Each row has a hidden trait or not; one of two labels after the row says which. A new part has a new trait and new labels.
[ -8   4   2 -15   9 -10   7  -8  -6  -8   2   8 -17  -5  22  15   6  17
  -3  -4  -5]
Por
[ 10  30   3  22   5  -5 -11   0  11  -1  -2  16 -19  -3   4  12  -1  -8
  -5   1  -6]
vovi
[ 16  17   2   8  23   9 -11  -3 -11  -2   3  13  -4  -5  10  13  11  -6
  -6 -22  -1]
vovi
[ 13   2   5  -7  17   7 -26   1   3  -3   1  -2  -1   1  16  14   9  -6
  -4 -21   5]
vovi
[  9  17  -2   6  31   8   1   7  26   2  -1  12  -5  -3  31  14   9  -7
  -4 -17  -3]
vovi
[  5 -11  15  28  -4   3  18  -6  11   1  -1   7 -19 -11 -12  12  11 -24
  -7  12   1]
Por
[ -2   0  13  23  -1  -9  32 -15  -1 -13  -2  22 -50  -6  12  11   6  -6
  -8  -5  -6]
Por
[  4  11  -6  10  -4  -2  -1   1   5   3  -1 -15  13 -21  -2  11  10   7
  -4  21  -5]
Por
[ -2   6   1  18   7  -4   9  -2   3   4   2   3  -4 -21 -11  12   9  -3
  -7  20  -4]
Por
[  1 -10  13   9  -4  -4  10 -12  -5 -10  -2   8 -38  -7  -2  11   6  -2
  -7  -4  -2]
Por
[  2  10  -1  11   0   0  -3   2   7   6  -2 -10  16 -19   0  12   8  -2
  -4  25  -4]
Por
[ -1   4  -1  16  16   0  30   5  39   4  -3  16 -37 -14   9  11  -1 -17
  -7   2  -9]
vovi
[  5  -9  13  32  -5   1  11  -3  10   3  -1   4 -15 -14 -26   9   7 -24
  -9  19   0]
Por
[  0   2  12  23   1  -5  20  -9   3  -4  -2  16 -29 -12   1  11   7  -8
  -7   8  -5]
Por
[  5   9   6  12  -7 -15 -25  -3   9  -4  -2   2 -28   0 -21  11  -7  -2
  -6  12  -1]
vovi
[  5   0   8  16 -10  -1   8  -6   8  -4   4  -6  -7 -10   7  12   7  -2
  -4  11   1]
Por
[  4   5   9  28  -9  -4  30 -11   4  -7  -4  10 -36 -18   6   9   5  -8
  -9   8  -7]
Por
[  6  14   4  14   3 -10 -18  -1  11  -3  -2   9 -27  -4 -11  10  -3  -4
  -7   4  -3]
vovi
[  7  20   6  -4  -1 -12 -28  -3   4  -3  -6   7 -22   1 -14  12  -3  -3
  -5   7  -4]
vovi
[ -9  -2   5  13  11 -11   9  -6  -8  -4  -1  16 -25 -13  -3  11  10   8
  -5   9  -4]
Por
[ -5  -5  10  22   9  -6   1  -2  -2   3  -2  15  -3  -2 -15  11  11  -9
  -5  14  -1]
Por
[-6  5  1  7  5 -7  3 -3 -5 -2  2  7 -7 -6  5 12  8 11 -5  8 -4]
Por
[  0 -19   8  -6   7   4   8   2  31  -4  -1  -1 -26  -9   6  12   4  -9
  -6 -10   2]
vovi
[ -2 -10   3  15  14   1  36   5  48   4  -1  12 -46 -19   4  10  -1 -23
  -8   2  -6]
vovi
[ -1 -20   6  -2  17   1   6  -3  11  -5  -2   5 -40 -18 -13  19   5 -10
 -10 -13  -2]
vovi
[  7   6   6  19 -12  -1  10  -6  12  -3   1 -10 -10 -16  12  13   9  -4
  -5  16  -1]
Por
[ -2   4   4  20   0  -7  10   0  39   3  -1   7 -33  -8  -3  12  -6 -16
  -6  15 -10]
vovi
[  0   9  -1   4  -3  -9  10  -9  -4  -8   1  -1 -23 -16  17  13   5  15
  -6   5  -7]
Por
[  4   0   7   2   7  -5 -19  -2   8  -4  -4   2 -19  -5 -12  13   3   0
  -7  -3  -1]
vovi
[ -1  12   2  22   4 -10  15   3  38   4   2  14 -38  -9  -4  12  -6 -14
  -8  20  -8]
vovi
[ 16   1  14  28 -22   4  20  -6  18  -4  -5  -3 -18 -11   6  11   6 -19
  -6  13   1]
Por
[-10  -9   8  15  21  -4 -11   5  -7  10   2  16  12  -3 -36  12  12 -10
  -5  19  -1]
Por
[ -6 -10  14  25  11  -6   8  -2  -1   2   0  22 -12  -3 -26  11  14 -16
  -6  14  -1]
Por
[ -4 -11   5  -2  10  -5   5   1  26  -2  -7   2 -31 -11  -8  10   0  -4
  -7   1  -2]
vovi
[ -3   2   7  16 -19 -22  -3  -2  27  -2  -2   6 -48 -11 -38  11 -14 -10
  -8  28  -6]
vovi
[ -6 -30   8  -7   6  -1   7   0  26  -4   1  -1 -40 -12  -8  12   1  -3
  -7  -4   2]
vovi
[ -5   6  -2  11  12  -5  -5   2  -5   5  -2   3   3 -21 -12  11   7   4
  -8  19  -7]
Por

New part:
[ -1  25 -10   5   0 -11   3   1  -2  -7   0   3  -8   0   4  -5 -13  -3
   8   1   3]
H
[-1  9 -6  2  0 -7  3  0 -1 -4  4  4 -8 -1 -2 -3 -7 -2  3 -2  2]
H
[ 2  4 -5  2 -1 -3 -2  0 -1 -8  1  2 -5 -1 -4 -5 -2 -5 -8  3  1]
M
[  3   2   5  -3   8  -5   2   0  -1 -40   1  10 -19   1   2  -7  -3  -2
 -12  19  -2]
H
[ 1 13  1 -4  0 -3  5 -2  3  8  3 -1 -3  2 12 -1 17 -1  0  3 -1]
H
[  1  22  -5   1   2 -12  -5  -2   3  -3   2   2  -9  -1  13  -3  -7  -2
   2  10   2]
H
[ -2   2  -2   1  -1  -7   4   0  -1  -8  -1  -1  -7   0  -2   1  -3   2
  -1 -10   1]
M
[ 0  9 -1 -4  0 -8  4 -2  2  4  2  2 -6  1  9 -1 17 -2 -5  3  1]
H
[ 3 15  2  2  4 -1 -6 -1  6  0 -4 -5 -4  1 20 -3 12  0 -6  7 -2]
H
[ -6  15  -5   4  -3  18  18   6  -4   9   2   2 -12   0  -9  -1  -7   1
  -1   0  -1]
H
[  9 -33   9   1   0  -1 -24   0   4  -9  16   8  -3  -8 -24  -1   0  -2
 -30  -1   0]
H
[  1  -5   0  -1  -9   1   2   0  -5  -3   6   5  20  -1 -25   2   6  -8
  -1   0   0]
M
[  3  18  -5   3   5 -10  -7   1   5   9  -1  -3  -4  -1  14  -5  -6  -1
  -4   5   0]
M
[  2  -3  -3   2   0  -5  -4   1  -3 -14   1   0  -4  -2  -4  -2 -18   4
  12  14   1]
H
[ -5   3  13 -25  -1   1  21   0  11   1  -1  -3   8   0  27   2  -1   0
 -46   1   0]
H
[ -1  -8   3  -1  -2   8   3   1  -3   4   0   1  13   0 -11   2   4   1
  -9  -2  -1]
M
[  3  -6  -6   9   1  -3  -1   2  -3 -11  -3  -2  -3  -3   1  -2 -23   0
   1  17   1]
H
[ -5  13 -10   5   1   3  -1   5  -1  -8   2   1 -23  -1  10  -5 -11  -2
  18   3   1]
H
[  5  19  -3   3   8 -15   0  -1   0 -14   3   2 -14  -1  -5  -4  -9  -3
  -8  18   1]
H
[ -1  14  -6   2  -1 -12   0  -1  -3  -7   3   2  -5  -1  -2  -1  -4  -3
   7   3   3]
M
[  1  -6   1  -3   4   1   2   0  -1 -14  -1   4  -8   0   1  -2   0   0
  -3   3  -1]
H
[-10  27   0   6  -1  -1  22   8  -2  15 -13   1 -24   0  -3  -2   1   1
  25  -1   1]
H
[ -2   9   3   2   3  22  10   1   5  22 -11  -5   2   1  17  -1   8   4
   0  -3  -4]
H
[ -7  -7   2  -1 -14   3   4   0  -6  28   5   6  21   0 -10   3 -36  -1
  -1  -2   1]
H
[ -2  -3   1  -2  -1   1   2   0  -3 -10   0   1   0   0  -6   1   0  -1
   0  -2   0]
H
[  2 -12  -2   4   0  -1   0   2  -1  -2   1   0   2  -1  -1   0   0   5
   8   0   0]
H
[  1 -12   2  -2  -1 -11  -4  -2  -1  -2   1   1   0   0 -10   0  -1  -1
  -1   0   1]
H
[-1  1 -3  1 -1 -7  0  0 -1  0  1  0  0 -1 -1 -2 -2 -2 -3  1  1]
M
[  0   7  -1  -5   0   2  -1   1   1   6   0  -1  -2   2   7   0  19  -2
 -10   4  -2]
H
[  3  -8   5  -2   4 -17 -14  -3   4   2   5   1   6  -3  11  -2  -2   0
   2  -4   0]
H
[  4  -4  -2   1  -6  -1   1   4   0  -2   6   0  -3  -1 -20 -10   5 -10
 -16  10  -2]
M
[ -3  26  -6   1   4   9   7   4   4   9  -2  -3 -19   3  15  -4  -9   1
   1   0   0]
H
[-1  8 -3  1  1 -6 -4  1  1  0  0  0 -4  0  4 -3 -6  0  3 -2  1]
H
[-1 -8  1  0 -1 -6  0 -1 -1  3  1  1  2 -1 -7 -1 -1 -1 -2 -4  0]
H
[-1 12 -4  1  1 -8  0 -1  0 -5  2  3 -3 -1  3 -2 -2 -1  2  4  2]
H
[  0  10  -2   1   1 -11  -3   0   1   0   3   0  -4  -1   1  -2  -4  -2
  -1  -2   2]
H
[ -1  10  -5   3  -1  -1   8   0  -3  -1  -1   3 -18   2   1  -3  -4  -1
   3   2   2]
H
[  7   9  -5  -5   0 -40 -21   0   0 -15  18  10  23  -8 -28  -2  -5  -4
   0   3   4]
H
[  3   1  -4  -1   1 -27  -2  -4   4 -11   2   1  -7  -4   4  -3  -8   0
 -12   4   3]
H
[  3   5  -5   1   2  -7  -5   1   0  -5  -3  -2  -7  -1  10  -3 -15  -1
   1  15   1]
H
[ -4   0   1   1  12 -12  -6  -5   2   3 -13  -2 -30   0   6  -1  -5  13
  15 -27  -1]
M

[-27 -31 -18  -7  -8   2  -2  -7 -12 -39  -1  15 -16   3   3  19  -1   8
 -11 -11   7   5  20   1   7   7  21  17  15  -7  -4  -4  -3   9  -5 -36
 -21  -8 -13 -34  10  -7   5 -28   8   4 -11   5  26   8  -4  22   1 -17
 -52 -22  -4   1  -9   5   4 -38   5   0   4  10 -10  -4  24  21  -8  11
 -31   7   5  -2  -5   3  -3  -8  20 -10  43 -28]
Labot
[-25 -27 -22 -10 -12  -1  -9  -4  -5 -26  12  12  -9   5  12  12  -6  12
 -15 -10  10  -2  20  -1   9   4  27  14   8  -3  -6  -9  -1  12 -12 -38
  -6   2  -7 -29  16 -10   6 -13   5   1  -6   4  32   8   3  36  -2 -14
 -53  -5 -12  -4 -26  11  -4 -38   3   0  -1   9  -6  -8  27  16  -6  10
 -18  20  -5  -2 -12   4  -7  -6  15   0  33 -20]
vete
[-18 -27 -16 -11   0  -8  -8 -11   0 -32   8  10  -9   6  12   9   5  10
 -13 -11  14 -15  12 -10   5  10  24  19   7   0  -1   3  -1   8  -7 -28
  -6   0  -8 -34   8  -8   6 -18   7   1 -11  12  20   4  -2  31  -1 -20
 -51 -15  -6   4 -28  11  -4 -31   5  -1  -3  12  -3  -5  24  24  -6   8
 -18  12  -2  -8  -3  -2 -17  -3  16  -3  35 -15]
vete
[-12  -1 -11   5  -8   0  -2  10  -6  -3  15   5   0  -8   3  15 -12   1
  -2   7   8  12  23   0   1  -4   8  17  13  -6  -6   1 -14  10  -2 -10
  -6   7   3  -5   7   3   9   7   0 -11  -2  13  20  15   5  18  -2   0
 -26   3  -2  -8   7   3  -4 -12   4  -5   3  -3   7 -19  11   8   9   1
 -10   8 -28 -17   0   5  -2  -5   0   2   3 -15]
vete
[-24 -27 -17 -11 -14   4  -6  -2  -7 -25   7   7  -5  -1   5  13 -11   4
  -8  -9   7  13  13   9  11  -1  34  11  11  -6  -3 -14  -9   8 -14 -31
  -9   4  -2 -15  19  -5   3 -13   3   2  -4   0  27   4   3  28  -5  -8
 -51  -5  -7  -8 -18   1   2 -28   5   4  -2   2  -4 -14  21  12  -4   7
 -14  17 -14  -5 -14   6   1  -9  15   0  32 -21]
Labot
[-25 -33 -18  -8  -6   0  -3  -8 -11 -36   2  16 -17   7   5  17   0   9
 -12 -12   7   5  19  -1   6  10  20  17  12  -5  -3  -1  -1   8  -5 -36
 -17  -8 -12 -36  10  -9   5 -27   8   2 -11   7  27  10  -5  21   1 -16
 -59 -21  -5   0 -12   8   4 -37   4  -2   3  11 -11  -3  29  20  -8  14
 -33   8   9  -2  -5   1  -2  -8  17  -9  40 -27]
Labot
[ -8  -2 -20   5   8 -11  -3  10 -12   0  22  15  -3  -3  -9   5 -17  13
 -11  21   0  28  19   3   3  -8   2  28  17  -7   3   7 -13   2   0 -13
  -7 -11  13 -10 -10  -1  -3  32  -2 -32   2  40  29  25  10  15  -2   1
   0  36 -14 -23  -8   2   9 -16   5  -2  -1   4  -7  -8   0  17  21  14
  -3 -23 -25 -16   0   3   1  -6   1   0 -24 -19]
vete
[-11  -9  -5  -2  -5   2  -1   3  -2  -9   5   0   1  -3   3  10  -1   0
  -2  -2   7   3  12   1   4  -4  14   9   7  -4  -4  -4  -4   5  -4 -10
  -6   5  -2  -4   6   1   4  -4   1  -4  -3  -1  10   5   3  14  -1  -3
 -17  -5  -3  -2  -1   0  -2 -10   3   0   0  -1   5 -10   5   3   2  -2
  -6  10 -14  -8  -3   4  -2  -2   8   2  15  -9]
vete
[-12  -3 -13   7  -5  -2  -3  10  -7  -3  16   7  -1  -7   1  15 -15   3
  -5  11   5  21  25   0   1  -3   5  22  17  -6  -4   7 -15   8   0  -5
  -8   4   5  -9   4   4   7  11   0 -17  -2  23  21  19   7  15  -2  -1
 -28  10  -4 -11   7   6  -1 -12   5  -7   3  -1   4 -20   9  12  12   6
 -13   2 -28 -20   2   3  -1  -7  -6   0  -2 -14]
vete
[ -3 -17  -7   3   0  -4   0   3  -8  -6  15  13   0   0  -1  12 -12  -3
   2   9   1  31  21  -3   1  13   6  20  19  -4   1  20 -10   2  -2  -6
  -6  -2   7 -15   6  -3   5   0   5 -16  -7  26  22  23  -1   2  -1   0
 -43  -4   1 -11   9   6  -4 -12   2  -9   2   4  -2 -17  19  20   4   4
 -21  -1 -19 -25   8  -7  11 -10 -16  -8   7 -23]
vete
[ -4 -17  -4  -3  -1  -1  -1   1  -2 -11   6   3   1   2   3   8  -3  -1
   0  -2   4  11  13   0   4   8  13   6  10  -3  -2   3  -3   3  -4 -12
  -2   2   0 -12   6  -3   4 -11   3  -6  -5   7  13  11   2  11  -1  -3
 -22  -5  -4  -5  -4   3  -4  -9   1  -3  -1   2   1  -8  12   9  -1  -1
 -11   6 -10 -11  -1  -3   5  -5  -2  -2  11 -15]
vete
[-11  -5  -9   1  -7   0  -1   7  -3  -9   7   0   1  -6   3  11  -7   0
  -2   0   7   9  17   1   3  -4  13  10  10  -5  -7  -3  -9   6  -4  -7
  -4   8  -1  -2   6   3   7   2   0  -6  -2   4  15   9   5  16  -2  -1
 -21  -2  -3  -5   2   1  -2 -11   3  -3   2  -2   7 -15   6   5   5  -1
  -8  10 -21 -12  -1   4   0  -3   2   1   6 -14]
vete
[-21 -31  -5 -13  -6   1  -1  -4  -5 -28   5   4  -4   2   7  12   1   2
  -7 -13  10   3  18   4  12   3  30  11   7  -7  -8  -9   1   6  -9 -32
  -7  -3 -11 -19  15  -7   5 -17   5   1  -9  -3  18   4   3  29  -1 -11
 -38 -14  -6  -1 -16   0  -3 -27   3   5  -2   4   1  -9  18  12  -6   2
 -14  17 -14  -8  -8   2   1  -5  20  -1  38 -23]
vete
